Below are the code and all the weights of a small trained network. Each question names an input and a target symbol and asks about switching units off, where a switched-off unit gives its printed mean instead of its output.

import numpy as np


def w(rows, s, z=0):
    codes = np.array(rows[::2]) - 128.0
    scale = np.full(codes.shape[1], s)
    scale[-1] = z or s
    return codes * scale


def norm(h):
    return h / np.sqrt((h * h).mean(-1, keepdims=True) + 1e-5)


def f(y):
    return np.maximum(y, 0)


def softmax(a):
    e = np.exp(a - a.max(-1, keepdims=True))
    return e / e.sum(-1, keepdims=True)


def log_softmax(a):
    a = a - a.max(-1, keepdims=True)
    return a - np.log(np.exp(a).sum(-1, keepdims=True))


def net(x, mask):
    ids = ['βδηθλξστ'.index(c) for c in x.split()]
    T = len(ids)
    res = E[ids] + P[:T]
    r = norm(res)
    for j in range(2):
        rows = slice(3 * j, 3 * j + 3)
        q, k, v = (r @ M[0][rows].T for M in (Q, K, V))
        z = softmax(np.where(np.tri(T) > 0, q @ k.T / 3**0.5, -1e9)) @ v
        o = O[0][rows]
        res = res + np.where(mask[j], z, o[:, -1]) @ o[:, :-1]
    y = f(norm(res) @ A[0][:, :-1].T + A[0][:, -1])
    res = res + np.where(mask[2:14], y, B[0][:, -1]) @ B[0][:, :-1]
    return log_softmax(norm(res)[-1] @ U[:, :-1].T + U[:, -1])


Q, K, V, O, A, B = {}, {}, {}, {}, {}, {}
E = w([
[98,142,95,85,64],'β',
[174,137,118,64,78],'δ',
[188,164,116,77,70],'η',
[135,28,119,8,131],'θ',
[145,151,119,75,69],'λ',
[97,179,101,102,66],'ξ',
[159,174,118,88,69],'σ',
[132,176,126,92,75],'τ',
],0.0018)
P = w([
[128,120,178,73,34],'0',
[97,156,188,133,230],'1',
[150,160,165,2,114],'2',
[118,68,109,155,72],'3',
[160,174,152,90,141],'4',
[107,175,81,120,231],'5',
[166,179,140,116,137],'6',
[140,64,70,204,109],'7',
[157,185,137,147,136],'8',
[117,136,68,181,245],'9',
[166,194,137,175,136],'10',
[144,55,32,216,120],'11',
[158,192,142,204,136],'12',
],0.0025)
Q[0] = w([
[89,153,157,149,132],'h1',
[149,123,121,129,129],'h1',
[173,117,118,89,93],'h1',
[151,147,251,74,125],'h2',
[106,184,151,126,233],'h2',
[84,144,255,146,69],'h2',
],0.0088)
K[0] = w([
[130,125,143,128,70],'h1',
[120,115,125,109,140],'h1',
[94,134,157,152,161],'h1',
[85,118,220,36,98],'h2',
[169,55,154,159,1],'h2',
[116,184,248,80,85],'h2',
],0.0083)
V[0] = w([
[172,139,112,123,179],'h1',
[123,158,99,157,181],'h1',
[80,157,13,172,132],'h1',
[231,126,133,89,206],'h2',
[3,31,140,78,162],'h2',
[37,216,165,172,147],'h2',
],0.0044)
O[0] = w([
[62,148,172,151,167,115],'h1',
[89,181,202,149,100,39],'h1',
[163,143,208,107,171,2],'h1',
[24,183,162,78,127,144],'h2',
[108,116,211,254,134,112],'h2',
[189,164,87,129,245,53],'h2',
],0.0032,0.0017)
A[0] = w([
[65,165,76,95,112,162],'n1',
[128,101,67,191,80,157],'n2',
[54,76,207,198,89,50],'n3',
[141,156,169,160,55,115],'n4',
[111,118,163,106,52,196],'n5',
[195,117,190,129,85,77],'n6',
[161,87,145,244,180,139],'n7',
[47,95,253,135,140,20],'n8',
[61,13,119,153,136,131],'n9',
[201,125,100,129,87,132],'n10',
[91,165,146,75,117,247],'n11',
[166,126,108,181,242,162],'n12',
],0.0045,0.0015)
B[0] = w([
[168,98,166,146,138,254],'n1',
[135,126,195,75,173,228],'n2',
[253,151,8,150,141,168],'n3',
[190,125,74,97,80,173],'n4',
[70,204,90,111,173,232],'n5',
[68,126,126,40,56,145],'n6',
[177,8,151,135,40,171],'n7',
[205,115,163,244,200,153],'n8',
[147,204,163,170,120,201],'n9',
[76,136,161,173,152,220],'n10',
[151,131,135,167,58,243],'n11',
[28,195,93,121,111,170],'n12',
],0.0039,0.003)
U = w([
[24,60,10,192,138,121],'β',
[236,151,76,225,121,166],'δ',
[58,164,60,90,254,139],'η',
[75,12,216,200,55,26],'θ',
[109,116,68,6,30,183],'λ',
[231,46,68,28,203,4],'ξ',
[91,223,222,128,80,129],'σ',
[133,103,236,111,223,164],'τ',
],0.0091,0.0024)

Each question gives the input, a string of symbols that net reads in full, and the target symbol t.
The units are the heads (3 rows each of Q, K, V and O) and the neurons (one row each of A and B). Each row of codes is followed by its name. A weight is (code - 128) times the scale printed after its matrix; where a second scale follows, it is the last column's (O, A, B and U).
mask holds one flag per unit, heads first, then neurons. A switched-off unit (its flag False) gives its mean, the last column of its rows in O or B, instead of its output. The means were averaged over made-up inputs and are rounded, as every weight is.
A unit's drop is (log p(t) with every unit on - log p(t) with that unit switched off) / (log p(t) with every unit on - log p(t) with every unit switched off).
The circuit of an input: a set's keep is (log p(t) with only the set's units on - log p(t) with every unit switched off) / (log p(t) with every unit on - log p(t) with every unit switched off). Starting from the 12 units with the biggest drops (on a tie, the unit counted first), units are removed one at a time, each time the one whose removal leaves the highest keep (on an exact tie, the one counted first), for as long as the keep stays at least 0.8.
units of the circuit, in order: the units of the circuit, biggest drop first
k most important neurons: the k neurons with the biggest drops, biggest first
heads that matter: for each layer, one digit per head in row order, 1 if its drop is at least 0.15 and else 0, layers parted by /
input β θ ξ τ θ ξ θ τ δ β σ, target λ: 4 most important neurons	n4; n6; n9; n8
input λ η θ λ β β, target τ: heads that matter	01
input θ λ δ τ δ θ β ξ θ, target δ: units of the circuit, in order	h2; h1; n8; n3
input θ λ λ θ τ τ σ θ β β, target δ: units of the circuit, in order	h2; n3
input δ β θ λ τ θ, target τ: units of the circuit, in order	h2; n9; n11; n3
input θ η θ ξ θ η σ, target λ: units of the circuit, in order	n9; n6
input η λ η β θ θ θ θ, target δ: heads that matter	01
input δ β β τ, target θ: heads that matter	01
input β θ ξ η θ θ δ σ θ λ τ, target λ: units of the circuit, in order	n4; h2
input ξ β β ξ, target θ: units of the circuit, in order	h2; n7; n2; n12
input τ θ ξ τ, target δ: units of the circuit, in order	h2; n3
input ξ β σ ξ δ τ λ ξ ξ σ θ, target λ: heads that matter	11
input θ ξ β ξ θ σ σ η λ, target λ: heads that matter	10
input σ θ θ θ ξ θ δ θ θ ξ, target δ: heads that matter	01
input δ σ σ ξ σ θ, target β: units of the circuit, in order	n12; h2; n7
input τ τ θ β θ η, target θ: heads that matter	01
input τ τ δ β σ η δ δ σ ξ θ, target λ: units of the circuit, in order	h2
input σ σ τ θ ξ δ λ δ β σ θ θ, target ξ: most important neuron	n5
input β θ λ λ δ η, target τ: 3 most important neurons	n2; n10; n5
input θ σ ξ ξ ξ η, target β: 4 most important neurons	n12; n7; n1; n11
input η θ η λ δ τ σ τ β ξ δ δ, target β: heads that matter	11
input θ θ θ τ θ δ θ β ξ θ β β, target δ: heads that matter	01
input λ σ θ λ σ σ θ τ λ σ δ, target λ: heads that matter	00
input τ η λ σ τ η τ β, target λ: most important neuron	n10
input δ ξ δ θ θ, target σ: 2 most important neurons	n5; n8
input β δ θ σ σ λ θ, target σ: heads that matter	11
input σ λ θ η λ β λ σ β ξ, target ξ: heads that matter	01
input σ ξ β τ θ λ δ ξ τ σ, target β: 3 most important neurons	n12; n7; n5
input θ τ β η θ λ σ ξ η θ δ, target λ: heads that matter	00
input τ δ ξ λ δ λ σ λ θ θ, target τ: 4 most important neurons	n9; n11; n5; n3
